[[ 165.62  -22.23    5.62   58.32 -116.03 -107.70    4.70 -128.88 -228.98
   -38.84]
 [ -38.73  -40.10  182.83   29.33  -79.31  -85.49 -164.08 -114.49  -46.32
   176.37]
 [ 161.60   36.78  -79.43   42.45  -64.76  -69.59   69.21   59.33  -62.26
  -105.75]
 [  28.65  -42.39   85.25  -55.65  -81.91  -73.10   19.97  -77.60  -48.61
    99.91]
 [ -66.17   23.76  -81.90   31.36   21.85  -51.28  -28.13    7.86  -48.13
    -1.26]
 [ -78.90  -21.13 -101.41  -86.31  213.37  206.88  -27.77  198.34  133.16
    17.42]
 [  75.10   -3.14   85.04  167.63 -116.29 -103.36  -89.99 -111.35  -84.04
   -49.02]
 [   3.76   -9.59   27.33   28.90  -61.22  -14.40  -32.18  -94.15  -16.43
   -35.56]] ==> -94.15

[[-15.861   4.347   0.249  28.962  14.213  22.777   0.978   7.949   6.911
    2.652  -1.637 -24.475]
 [-15.743   3.798   0.805  28.634  13.965  22.713   0.687   8.620   7.278
    2.845  -1.464 -24.181]
 [  6.631  24.779 -23.729   1.193   9.286   3.068   3.074 -21.773  -5.935
  -14.329   4.812  -1.571]
 [-14.480  16.304 -13.191  15.770   6.334  17.372  16.361 -11.499 -13.253
    7.388 -14.072 -13.497]
 [ 16.188   1.739  -1.006 -22.847  -9.376 -16.929   2.670  -7.776  -5.301
   -1.331   3.178  23.717]
 [-11.656   2.934   0.806  -1.967 -18.366   7.439  28.393  -2.450 -21.843
   21.841 -25.827   6.947]
 [  9.867   0.664   0.961   4.159  16.846  -2.370 -20.264   3.453  18.107
  -14.488  22.943  -3.664]
 [-15.692   4.043   0.521  28.579  14.039  22.596   0.828   8.179   7.084
    2.735  -1.538 -24.126]
 [ 16.156   1.635  -1.002 -22.114  -9.833 -16.579   2.786  -8.016  -5.678
   -1.370   3.183  23.459]
 [ -3.130 -20.960  25.006   1.221  -5.411  -0.041   0.159  20.607   6.542
   13.984  -1.953   3.406]] ==> 13.984

[[-1.0  0.6 -0.5  0.2  1.1  0.1 -0.2 -1.0 -0.5 -0.3 -0.9 -0.1]
 [ 2.1 -1.8  0.2 -2.0  0.5 -1.9  1.9  2.2  2.8  2.3  1.9  1.4]
 [ 2.4  1.5  0.9  0.1 -0.5  0.1 -0.9  2.4 -0.6  0.3  2.3 -1.0]
 [ 0.8 -1.9 -1.3 -2.6  2.3 -2.6  1.9  0.8  2.8  2.8  0.6  1.5]
 [-2.1  1.0  0.8  1.9 -0.5  1.9 -0.4 -2.2 -1.5 -2.3 -2.0  0.0]
 [-0.4 -1.3 -1.3 -1.8  2.3 -1.8  1.4 -0.4  1.8  1.8 -0.4  1.1]
 [ 2.1  2.2  1.9  1.4 -1.8  1.5 -1.4  2.1 -1.7 -1.2  2.0 -1.3]
 [-1.8 -0.7 -0.8 -0.3  1.5 -0.4  0.9 -1.8  0.6  0.1 -1.7  0.9]
 [ 0.4 -0.1 -0.7 -1.0  1.5 -1.1  0.3  0.4  0.7  1.2  0.4  0.2]
 [-0.9 -2.1 -0.5 -1.3  1.3 -1.3  2.2 -0.9  2.3  1.2 -0.9  2.0]
 [ 0.1  2.8  1.5  2.4 -1.5  2.4 -1.9  0.1 -2.8 -2.4  0.2 -1.6]] ==> -2.4

[[  25.3  103.8  104.3   22.8   82.4   -4.3   90.2   99.0  -27.4   17.8
   107.1   26.1   70.1]
 [   6.0  202.5   52.7    3.1  201.5  106.4  108.0   87.9    5.6 -103.6
    66.6    7.2  201.1]
 [ -71.1  264.9  209.2  -74.4  205.5  -99.3  178.1  219.2 -147.6 -124.4
   224.7  -69.6  175.3]
 [  23.0  -25.2  -84.8   28.7   40.2  154.0   88.4  -76.8  150.7   83.4
   -83.0   21.5   55.8]
 [ 230.0  119.5   78.6  214.3   78.7  161.7  -89.7   89.2   19.7   23.1
    73.1  233.9   83.9]
 [  45.5  -18.6  146.0   44.9  -55.4 -115.0   71.4   96.3  -49.3  160.3
   136.3   45.7  -78.6]
 [-104.0 -101.2 -211.5  -84.6   40.2  191.3  197.8 -194.4  253.5   98.3
  -203.1 -108.8   67.6]
 [  81.6  207.3  255.6   69.4  108.5  -96.7   43.9  241.2 -162.9  -26.8
   256.4   85.1   77.2]
 [ 122.5  -67.2   33.9  121.0  -65.0   43.8    2.0    1.9   63.8  182.3
    21.7  122.7  -65.7]
 [-160.2 -166.2  -32.7 -138.5  -90.2 -102.7  248.4  -81.5   96.0  218.6
   -34.7 -165.5 -100.1]
 [ 109.2  168.1  -25.0  102.4  186.8  245.9   16.2   23.2   90.2  -80.2
   -15.7  111.1  205.0]] ==> -15.7

[[ 0.06  0.12  0.14 -0.10  0.01  0.12  0.13 -0.12 -0.11]
 [ 0.17  0.12  0.06 -0.05 -0.08  0.12  0.04 -0.06 -0.06]
 [-0.06  0.02  0.14 -0.12  0.10  0.01  0.17 -0.14 -0.13]
 [-0.15  0.10  0.24 -0.14  0.17  0.09  0.26 -0.17 -0.17]
 [ 0.09  0.18 -0.04  0.18 -0.01  0.18 -0.08  0.19  0.19]
 [-0.04  0.12  0.23 -0.17  0.08  0.11  0.23 -0.20 -0.19]
 [ 0.17 -0.02  0.03 -0.12 -0.07 -0.02  0.04 -0.13 -0.13]
 [-0.20 -0.13  0.02  0.00  0.22 -0.13  0.08  0.01  0.01]] ==> 0.08
---
-13.9    4.9   13.2    6.0   21.0    3.7   10.4
  9.3    6.3   -0.1   14.5   -2.3  -12.7   -3.3
  0.8   -0.2   -0.2  -10.7   -3.9   11.4  -11.4
-> -0.2

-0.618   1.287  -0.499   0.452  -0.917  -1.075   1.156 -> 1.287

 0.12  -0.06  -0.17  -0.14  -0.03   0.02 -> -0.06

 1.0   0.2   0.4  -0.3   0.9  -1.3 -> 0.2

-1.31   2.16  -1.98   0.92  -1.28   0.90
-1.66  -0.16  -0.12   1.56  -1.64  -1.19
-> -0.16

-0.51  -1.58   0.50   0.04   2.11  -0.16   0.07
 0.05  -0.79  -0.83   0.35  -1.04  -1.07   0.42
-> -0.79
